Below is a small trained network, with its code and all its weights. Each question gives an input and a target symbol and asks what happens when units are switched off, that is, made to give their printed mean instead of their output.

import numpy as np


def w(rows, s, z=0):
    codes = np.array(rows[::2]) - 128.0
    scale = np.full(codes.shape[1], s)
    scale[-1] = z or s
    return codes * scale


def f(y):
    return np.maximum(y, 0)


def softmax(a):
    e = np.exp(a - a.max(-1, keepdims=True))
    return e / e.sum(-1, keepdims=True)


def log_softmax(a):
    a = a - a.max(-1, keepdims=True)
    return a - np.log(np.exp(a).sum(-1, keepdims=True))


def net(x, mask):
    ids = ['ΛΨΩαβγδεζηθμξστ'.index(c) for c in x.split()]
    T = len(ids)
    res = E[ids] + P[:T]
    q, k, v = (res @ M[0].T for M in (Q, K, V))
    z = softmax(np.where(np.tri(T) > 0, q @ k.T / 2**0.5, -1e9)) @ v
    res = res + np.where(mask[0], z, O[0][:, -1]) @ O[0][:, :-1]
    y = f(res @ A[0][:, :-1].T + A[0][:, -1])
    res = res + np.where(mask[1:9], y, B[0][:, -1]) @ B[0][:, :-1]
    return log_softmax(res[-1] @ U[:, :-1].T + U[:, -1])


Q, K, V, O, A, B = {}, {}, {}, {}, {}, {}
E = w([
[185,153,140,138,181,191],'Λ',
[128,147,115,195,88,153],'Ψ',
[127,119,168,73,72,139],'Ω',
[78,77,25,124,222,150],'α',
[39,146,119,21,182,146],'β',
[59,192,138,149,163,153],'γ',
[251,92,29,94,212,71],'δ',
[232,108,140,80,125,178],'ε',
[201,169,188,181,133,155],'ζ',
[31,154,74,139,121,94],'η',
[152,143,116,32,137,148],'θ',
[138,62,28,24,144,107],'μ',
[113,136,71,205,152,158],'ξ',
[179,81,60,218,119,157],'σ',
[164,169,191,23,134,131],'τ',
],0.019)
P = w([
[108,49,143,129,185,6],'0',
[159,56,100,125,157,248],'1',
[108,153,88,117,113,52],'2',
[157,56,101,125,147,252],'3',
[113,162,92,112,110,59],'4',
[158,59,96,125,147,249],'5',
[108,168,83,113,109,60],'6',
[147,54,90,121,139,245],'7',
[108,171,83,105,107,63],'8',
[150,56,94,121,141,250],'9',
[108,178,84,112,102,68],'10',
[156,56,98,123,146,252],'11',
[114,175,81,112,102,68],'12',
],0.013)
Q[0] = w([
[134,226,116,143,155,79],'h0',
[110,155,132,107,76,7],'h0',
],0.014)
K[0] = w([
[153,247,62,142,146,158],'h0',
[130,180,63,79,47,164],'h0',
],0.012)
V[0] = w([
[183,136,29,229,206,123],'h0',
[97,2,78,105,58,203],'h0',
],0.0083)
O[0] = w([
[171,152,141,134,200,115,254],'h0',
[128,3,192,145,123,131,121],'h0',
],0.016,0.0052)
A[0] = w([
[93,179,154,249,128,49,130],'n0',
[122,117,79,178,144,136,254],'n1',
[101,111,118,106,196,199,146],'n2',
[71,212,207,181,98,27,162],'n3',
[131,153,178,100,121,208,21],'n4',
[168,114,93,160,114,177,108],'n5',
[58,129,118,190,180,212,124],'n6',
[87,145,101,123,174,185,173],'n7',
],0.012,0.005)
B[0] = w([
[111,143,29,146,120,238,182],'n0',
[87,106,189,184,142,101,233],'n1',
[173,157,165,202,50,85,248],'n2',
[247,131,130,81,2,7,176],'n3',
[67,60,32,170,144,31,158],'n4',
[39,139,143,65,145,101,190],'n5',
[202,91,81,28,116,108,210],'n6',
[113,191,120,146,129,116,233],'n7',
],0.01,0.012)
U = w([
[139,136,110,98,129,109,87],'Λ',
[71,119,155,162,126,35,98],'Ψ',
[120,42,55,59,133,108,31],'Ω',
[206,101,178,78,132,181,254],'α',
[78,92,91,146,87,77,1],'β',
[31,166,162,109,140,59,156],'γ',
[145,184,200,128,141,155,155],'δ',
[135,101,131,180,63,156,201],'ε',
[104,139,64,131,162,155,117],'ζ',
[127,99,89,78,174,86,101],'η',
[57,99,122,170,121,112,244],'θ',
[157,71,188,142,44,128,73],'μ',
[140,152,219,92,121,77,143],'ξ',
[230,104,165,131,96,167,68],'σ',
[75,126,73,6,166,165,199],'τ',
],0.012,0.0067)

Each question gives the input, a string of symbols that net reads in full, and the target symbol t.
The units are the heads (2 rows each of Q, K, V and O) and the neurons (one row each of A and B). Each row of codes is followed by its name. A weight is (code - 128) times the scale printed after its matrix; where a second scale follows, it is the last column's (O, A, B and U).
mask holds one flag per unit, heads first, then neurons. A switched-off unit (its flag False) gives its mean, the last column of its rows in O or B, instead of its output. The means were averaged over made-up inputs and are rounded, as every weight is.
A unit's drop is (log p(t) with every unit on - log p(t) with that unit switched off) / (log p(t) with every unit on - log p(t) with every unit switched off).
The circuit of an input: a set's keep is (log p(t) with only the set's units on - log p(t) with every unit switched off) / (log p(t) with every unit on - log p(t) with every unit switched off). Starting from all 9 units, units are removed one at a time, each time the one whose removal leaves the highest keep (on an exact tie, the one counted first), for as long as the keep stays at least 0.8.
circuit, biggest first: the units of the circuit, biggest drop first
unit that matters most: the unit with the biggest drop
top k neurons: the k neurons with the biggest drops, biggest first
drop when u is switched off: that unit's drop, to one decimal
input σ Λ θ β α μ Λ Λ γ μ μ ξ, target σ: unit that matters most => n6
input τ ξ Λ δ, target τ: top 4 neurons => (n5; n2; n3; n4)
input Ω Ω μ Ω δ Ψ θ Λ, target Ω: top 3 neurons => (n6; n4; n5)
input β ζ β μ ξ δ Λ ξ ε ξ ε, target α: circuit, biggest first => (n2; h0; n4)
input Ω ξ Ψ μ Ψ μ σ σ, target Ω: top 2 neurons => (n6; n5)
input μ γ τ μ μ τ β θ Λ ζ β η, target μ: circuit, biggest first => (h0; n2)
input γ θ γ β θ τ Ω δ τ Ω μ β, target γ: circuit, biggest first => (n2; h0)
input γ μ θ η Ψ θ Ω μ Ψ α γ, target Λ: top 3 neurons => (n3; n0; n2)
input τ μ ε α σ η, target τ: circuit, biggest first => (h0; n6)
input Ω α μ γ ξ α ζ ζ ε β, target Ω: top 2 neurons => (n6; n4)
input Ψ ζ Ψ, target ε: top 2 neurons => (n0; n3)
input τ θ Λ μ Λ μ η γ τ γ, target τ: top 2 neurons => (n6; n3)
input δ μ α ξ ζ γ Λ Λ Ω Ψ α θ, target δ: circuit, biggest first => (h0; n6)
input δ Λ μ ξ ε Ψ, target δ: circuit, biggest first => (h0)
input α μ Ω γ ζ, target σ: top 2 neurons => (n3; n0)
input ξ α α σ μ θ Ψ μ τ β, target ξ: top 2 neurons => (n2; n0)
input δ θ Ψ μ μ μ ε μ Λ β δ ζ, target δ: top 2 neurons => (n3; n2)
input ε μ α, target Ψ: circuit, biggest first => (n2; h0)
input τ μ Λ θ Λ Ω, target τ: circuit, biggest first => (h0; n2)
input μ Ψ α μ θ ξ Ω μ ξ δ, target μ: circuit, biggest first => (h0; n2)
input μ Ω γ η ε Ψ, target μ: circuit, biggest first => (h0)
input μ Ψ μ η ξ σ θ γ, target μ: top 3 neurons => (n2; n6; n0)
input δ β α Ω β Λ η Λ ξ γ, target δ: top 3 neurons => (n2; n7; n3)
input γ μ μ α Λ θ μ ξ, target γ: top 2 neurons => (n1; n5)
input θ μ σ μ μ Λ Ψ, target ε: drop when n3 is switched off => 0.2
